Here is a tiny trained network, its code and every weight. The questions are about switching its units off for an input and a class, where a switched-off unit gives its printed mean instead of its output.

import numpy as np


def w(rows, s, z=0):
    codes = np.array(rows[::2]) - 128.0
    scale = np.full(codes.shape[1], s)
    scale[-1] = z or s
    return codes * scale


def norm(h):
    return h / np.sqrt((h * h).mean(-1, keepdims=True) + 1e-5)


def f(y):
    return np.maximum(y, 0)


def log_softmax(a):
    a = a - a.max(-1, keepdims=True)
    return a - np.log(np.exp(a).sum(-1, keepdims=True))


def net(x, mask):
    res = np.array(x, float).reshape(1, 6) / 4 @ E
    u = 0
    for l in range(3):
        y = f(norm(res) @ A[l][:, :-1].T + A[l][:, -1])
        res = res + np.where(mask[u : u + 7], y, B[l][:, -1]) @ B[l][:, :-1]
        u += 7
    return log_softmax(norm(res)[-1] @ U[:, :-1].T + U[:, -1])


A, B = {}, {}
E = w([
[111,4,102,145,56],'x0',
[62,155,231,116,50],'x1',
[123,124,125,120,131],'x2',
[147,189,69,146,73],'x3',
[129,122,128,129,132],'x4',
[206,111,160,103,106],'x5',
],0.0015)
A[0] = w([
[85,78,169,126,206,53],'0.n1',
[60,108,127,110,178,145],'0.n2',
[128,84,180,123,174,37],'0.n3',
[103,44,185,109,187,39],'0.n4',
[112,158,163,98,174,45],'0.n5',
[2,173,50,169,140,121],'0.n6',
[134,87,223,109,209,5],'0.n7',
],0.0037,0.0022)
B[0] = w([
[213,208,19,64,17,181],'0.n1',
[238,120,98,169,28,207],'0.n2',
[112,176,9,113,9,156],'0.n3',
[110,189,11,135,37,195],'0.n4',
[58,184,105,100,160,156],'0.n5',
[236,122,211,55,18,252],'0.n6',
[184,242,24,79,6,181],'0.n7',
],0.0028,0.0015)
A[1] = w([
[153,143,23,128,254,122],'1.n1',
[106,31,126,204,50,103],'1.n2',
[76,132,192,5,66,251],'1.n3',
[234,186,164,166,99,132],'1.n4',
[225,72,190,121,135,49],'1.n5',
[52,9,142,185,113,34],'1.n6',
[132,23,57,188,172,95],'1.n7',
],0.0033,0.0013)
B[1] = w([
[37,64,188,187,127,215],'1.n1',
[91,123,58,94,222,205],'1.n2',
[149,81,129,194,173,252],'1.n3',
[116,81,76,89,120,248],'1.n4',
[252,115,197,47,129,157],'1.n5',
[64,136,116,146,215,156],'1.n6',
[35,151,192,163,183,182],'1.n7',
],0.0039,0.0027)
A[2] = w([
[79,121,7,94,93,6],'2.n1',
[102,117,229,198,109,76],'2.n2',
[233,68,161,59,126,27],'2.n3',
[136,120,1,136,49,123],'2.n4',
[220,65,157,43,140,39],'2.n5',
[140,230,110,45,243,114],'2.n6',
[101,65,147,245,207,226],'2.n7',
],0.0041,0.0017)
B[2] = w([
[166,166,129,192,80,190],'2.n1',
[102,35,170,140,166,165],'2.n2',
[255,186,210,164,129,175],'2.n3',
[147,220,83,195,15,235],'2.n4',
[216,213,238,214,111,176],'2.n5',
[77,54,56,83,157,180],'2.n6',
[48,51,181,101,172,253],'2.n7',
],0.0045,0.0037)
U = w([
[175,197,16,185,23,141],'0',
[231,152,211,196,123,250],'1',
[20,1,199,125,207,71],'2',
[6,28,10,27,249,49],'3',
],0.0036,0.0021)

Each question gives the input, the list of numbers given to net, and the class t.
The units are the neurons (one row each of A and B). Each row of codes is followed by its name. A weight is (code - 128) times the scale printed after its matrix; where a second scale follows, it is the last column's (A, B and U).
mask holds one flag per neuron, layer by layer. A switched-off neuron (its flag False) gives its mean, the last column of its row in B, instead of its output. The means were averaged over made-up inputs and are rounded, as every weight is.
A unit's drop is (log p(t) with every unit on - log p(t) with that unit switched off) / (log p(t) with every unit on - log p(t) with every unit switched off).
The circuit of an input: a set's keep is (log p(t) with only the set's units on - log p(t) with every unit switched off) / (log p(t) with every unit on - log p(t) with every unit switched off). Starting from the 12 units with the biggest drops (on a tie, the unit counted first), units are removed one at a time, each time the one whose removal leaves the highest keep (on an exact tie, the one counted first), for as long as the keep stays at least 0.8.
units of the circuit, in order: the units of the circuit, biggest drop first
most important unit: the unit with the biggest drop
top k neurons: the k neurons with the biggest drops, biggest first
top k neurons in layer l: the k neurons of layer l with the biggest drops, biggest first
drop when u is switched off: that unit's drop, to one decimal
input [1,8,2,6,0,2], class 2: most important unit => 1.n3
input [0,-5,-4,-5,8,5], class 0: top 2 neurons => [0.n7, 0.n4]
input [-6,5,-2,3,-1,-1], class 3: units of the circuit, in order => [2.n6, 1.n1, 2.n4]
input [-6,-6,0,-4,3,4], class 2: top 2 neurons => [0.n6, 1.n1]
input [-7,1,5,6,7,-1], class 3: top 2 neurons => [2.n6, 0.n2]
input [-6,-6,-3,1,8,3], class 2: units of the circuit, in order => [1.n1, 2.n7]
input [-8,6,3,6,-8,6], class 3: top 3 neurons => [2.n6, 2.n4, 0.n6]
input [2,-7,-6,-8,7,3], class 0: top 2 neurons => [0.n1, 0.n7]
input [-7,-6,-3,5,-2,5], class 3: top 2 neurons => [0.n6, 1.n1]
input [0,5,3,-7,-1,7], class 0: top 3 neurons in layer 0 => [0.n7, 0.n4, 0.n3]
input [-3,-6,-7,5,3,5], class 2: top 2 neurons => [1.n1, 0.n6]
input [-7,3,-3,-1,-5,1], class 3: top 2 neurons => [2.n6, 1.n1]
input [-8,-4,-7,-1,-3,4], class 3: top 2 neurons => [0.n6, 2.n6]
input [-8,-4,-6,-5,2,0], class 3: units of the circuit, in order => [2.n6]
input [8,5,3,2,-4,-1], class 3: top 2 neurons in layer 1 => [1.n2, 1.n6]
input [-1,-7,8,-2,7,4], class 2: top 2 neurons => [0.n6, 1.n1]
input [-8,0,-2,-3,-3,-7], class 3: drop when 0.n6 is switched off => 0.1
input [4,4,0,-7,0,-6], class 0: drop when 0.n1 is switched off => 0.1
input [-3,-4,-5,-7,4,-2], class 0: drop when 2.n6 is switched off => 0.0
input [0,6,5,-7,6,3], class 0: most important unit => 0.n4
input [-8,-4,-4,6,3,2], class 3: drop when 1.n1 is switched off => 0.1
